Below is a small trained network, with its code and all its weights. Each question gives an input and a target symbol and asks what happens when units are switched off, that is, made to give their printed mean instead of their output.

import numpy as np


def w(rows, s, z=0):
    codes = np.array(rows[::2]) - 128.0
    scale = np.full(codes.shape[1], s)
    scale[-1] = z or s
    return codes * scale


def norm(h):
    return h / np.sqrt((h * h).mean(-1, keepdims=True) + 1e-5)


def f(y):
    return y / 2 * (1 + np.tanh(0.7978845608 * (y + 0.044715 * y**3)))


def softmax(a):
    e = np.exp(a - a.max(-1, keepdims=True))
    return e / e.sum(-1, keepdims=True)


def log_softmax(a):
    a = a - a.max(-1, keepdims=True)
    return a - np.log(np.exp(a).sum(-1, keepdims=True))


def net(x, mask):
    ids = ['γδζθλπστφψω'.index(c) for c in x.split()]
    T = len(ids)
    res = E[ids] + P[:T]
    u = 0
    for l in range(3):
        q, k, v = (norm(res) @ M[l].T for M in (Q, K, V))
        z = softmax(np.where(np.tri(T) > 0, q @ k.T / 2**0.5, -1e9)) @ v
        res = res + np.where(mask[u], z, O[l][:, -1]) @ O[l][:, :-1]
        u += 1
        y = f(norm(res) @ A[l][:, :-1].T + A[l][:, -1])
        res = res + np.where(mask[u : u + 4], y, B[l][:, -1]) @ B[l][:, :-1]
        u += 4
    return log_softmax(norm(res)[-1] @ U[:, :-1].T + U[:, -1])


Q, K, V, O, A, B = {}, {}, {}, {}, {}, {}
E = w([
[131,209,195,147],'γ',
[142,100,29,71],'δ',
[168,115,188,115],'ζ',
[233,197,82,135],'θ',
[100,123,154,212],'λ',
[106,120,161,217],'π',
[57,252,220,179],'σ',
[132,172,91,22],'τ',
[113,119,168,216],'φ',
[170,95,93,131],'ψ',
[63,29,183,153],'ω',
],0.023)
P = w([
[5,121,95,172],'0',
[123,123,162,138],'1',
[126,128,160,128],'2',
[132,127,159,123],'3',
[137,128,161,115],'4',
[141,128,160,111],'5',
[142,131,162,109],'6',
[141,129,164,107],'7',
[145,131,162,104],'8',
[145,133,167,106],'9',
[145,133,169,104],'10',
[148,131,170,105],'11',
[151,135,169,102],'12',
[152,135,169,100],'13',
],0.015)
Q[0] = w([
[118,132,86,252],'0.h1',
[172,47,113,207],'0.h1',
],0.013)
K[0] = w([
[1,87,111,163],'0.h1',
[97,89,72,177],'0.h1',
],0.018)
V[0] = w([
[34,161,2,174],'0.h1',
[57,237,206,51],'0.h1',
],0.0064)
O[0] = w([
[118,182,57,161,31],'0.h1',
[2,95,121,113,2],'0.h1',
],0.0099,0.00097)
A[0] = w([
[130,2,14,117,1],'0.n1',
[79,138,132,62,180],'0.n2',
[117,161,162,56,43],'0.n3',
[78,73,156,132,11],'0.n4',
],0.016,0.0059)
B[0] = w([
[223,5,207,206,251],'0.n1',
[133,164,24,74,251],'0.n2',
[254,245,62,79,202],'0.n3',
[78,145,208,100,181],'0.n4',
],0.013,0.0022)
Q[1] = w([
[66,50,181,225],'1.h1',
[49,5,60,212],'1.h1',
],0.017)
K[1] = w([
[54,96,27,185],'1.h1',
[8,4,49,141],'1.h1',
],0.021)
V[1] = w([
[99,84,8,146],'1.h1',
[101,52,117,132],'1.h1',
],0.016)
O[1] = w([
[88,80,9,139,38],'1.h1',
[175,42,139,131,2],'1.h1',
],0.013,0.0046)
A[1] = w([
[148,179,142,141,190],'1.n1',
[59,133,125,145,166],'1.n2',
[84,156,107,1,2],'1.n3',
[133,92,92,119,127],'1.n4',
],0.02,0.0074)
B[1] = w([
[154,184,86,99,254],'1.n1',
[214,130,201,105,188],'1.n2',
[170,210,188,9,144],'1.n3',
[123,117,152,51,157],'1.n4',
],0.013,0.0085)
Q[2] = w([
[137,162,128,250],'2.h1',
[118,80,152,135],'2.h1',
],0.025)
K[2] = w([
[4,184,55,230],'2.h1',
[80,17,144,112],'2.h1',
],0.013)
V[2] = w([
[142,121,2,2],'2.h1',
[27,108,33,171],'2.h1',
],0.0099)
O[2] = w([
[190,93,201,199,90],'2.h1',
[114,173,208,3,2],'2.h1',
],0.011,0.0045)
A[2] = w([
[62,41,203,58,2],'2.n1',
[57,153,158,97,46],'2.n2',
[124,160,192,148,65],'2.n3',
[251,113,96,69,151],'2.n4',
],0.019,0.016)
B[2] = w([
[2,64,151,55,147],'2.n1',
[228,124,149,120,127],'2.n2',
[122,159,97,112,145],'2.n3',
[222,133,141,158,249],'2.n4',
],0.027,0.013)
U = w([
[117,103,168,177,120],'γ',
[171,52,108,128,152],'δ',
[94,129,129,187,161],'ζ',
[158,112,252,109,8],'θ',
[156,94,157,61,91],'λ',
[165,115,69,59,91],'π',
[87,176,149,121,125],'σ',
[104,92,146,112,237],'τ',
[111,121,64,123,186],'φ',
[146,161,38,197,55],'ψ',
[113,101,84,162,193],'ω',
],0.032,0.015)

Each question gives the input, a string of symbols that net reads in full, and the target symbol t.
The units are the heads (2 rows each of Q, K, V and O) and the neurons (one row each of A and B). Each row of codes is followed by its name. A weight is (code - 128) times the scale printed after its matrix; where a second scale follows, it is the last column's (O, A, B and U).
mask holds one flag per unit, layer by layer, with each layer's heads first. A switched-off unit (its flag False) gives its mean, the last column of its rows in O or B, instead of its output. The means were averaged over made-up inputs and are rounded, as every weight is.
A unit's drop is (log p(t) with every unit on - log p(t) with that unit switched off) / (log p(t) with every unit on - log p(t) with every unit switched off).
The circuit of an input: a set's keep is (log p(t) with only the set's units on - log p(t) with every unit switched off) / (log p(t) with every unit on - log p(t) with every unit switched off). Starting from the 12 units with the biggest drops (on a tie, the unit counted first), units are removed one at a time, each time the one whose removal leaves the highest keep (on an exact tie, the one counted first), for as long as the keep stays at least 0.8.
units of the circuit, in order: the units of the circuit, biggest drop first
top k neurons: the k neurons with the biggest drops, biggest first
k most important neurons of layer l: the k neurons of layer l with the biggest drops, biggest first
input ψ γ γ θ τ λ π γ τ ω σ λ λ, target ψ: top 2 neurons	[0.n1, 1.n1]
input δ λ θ ζ τ φ, target δ: units of the circuit, in order	[1.h1, 2.h1]
input γ τ τ π π θ π π σ ψ φ, target γ: top 2 neurons	[1.n2, 0.n1]
input δ ψ δ ω θ ω θ ω θ θ θ, target ψ: units of the circuit, in order	[1.h1, 2.h1]
input σ θ θ δ δ λ, target σ: top 3 neurons	[1.n2, 2.n4, 2.n3]
input σ ψ σ θ φ σ θ θ φ, target σ: units of the circuit, in order	[2.n4, 0.h1]
input τ φ ω ψ θ σ λ λ ω ω θ τ π, target τ: top 3 neurons	[0.n3, 1.n1, 0.n2]
input λ ψ δ λ θ τ ψ γ τ π θ θ φ, target λ: top 3 neurons	[0.n1, 1.n1, 0.n3]
input θ π θ γ θ ζ δ δ θ, target θ: 2 most important neurons of layer 0	[0.n3, 0.n2]
input λ τ φ τ ζ λ ψ ψ φ ω π, target λ: top 3 neurons	[0.n1, 1.n1, 1.n2]
input θ δ θ ζ π θ, target θ: top 2 neurons	[0.n3, 0.n1]
input σ ψ ω ζ ω σ θ δ δ φ, target σ: top 4 neurons	[2.n4, 1.n2, 2.n3, 0.n3]
input τ δ θ φ, target τ: top 2 neurons	[1.n1, 2.n1]
input ζ σ σ θ θ θ λ, target ζ: top 2 neurons	[0.n4, 2.n4]
input ω θ ω ω φ, target ω: top 3 neurons	[1.n2, 0.n4, 2.n4]
input θ θ γ ψ ζ γ ψ ζ σ σ ω γ λ ω, target τ: most important neuron of layer 0	[0.n3]
input σ θ σ γ ζ ψ θ θ λ π φ π, target σ: 2 most important neurons of layer 0	[0.n4, 0.n3]
input γ ψ δ ψ δ ζ θ θ ω θ δ θ π, target γ: 3 most important neurons of layer 0	[0.n2, 0.n3, 0.n1]
input π θ δ θ λ ω τ δ ω ζ τ θ φ, target π: most important neuron of layer 2	[2.n4]
input ω θ γ σ λ φ τ π ω γ ζ ζ λ, target ω: most important neuron of layer 0	[0.n4]
input γ θ θ ζ ζ ψ γ δ ψ ψ σ δ λ, target γ: 2 most important neurons of layer 2	[2.n4, 2.n1]
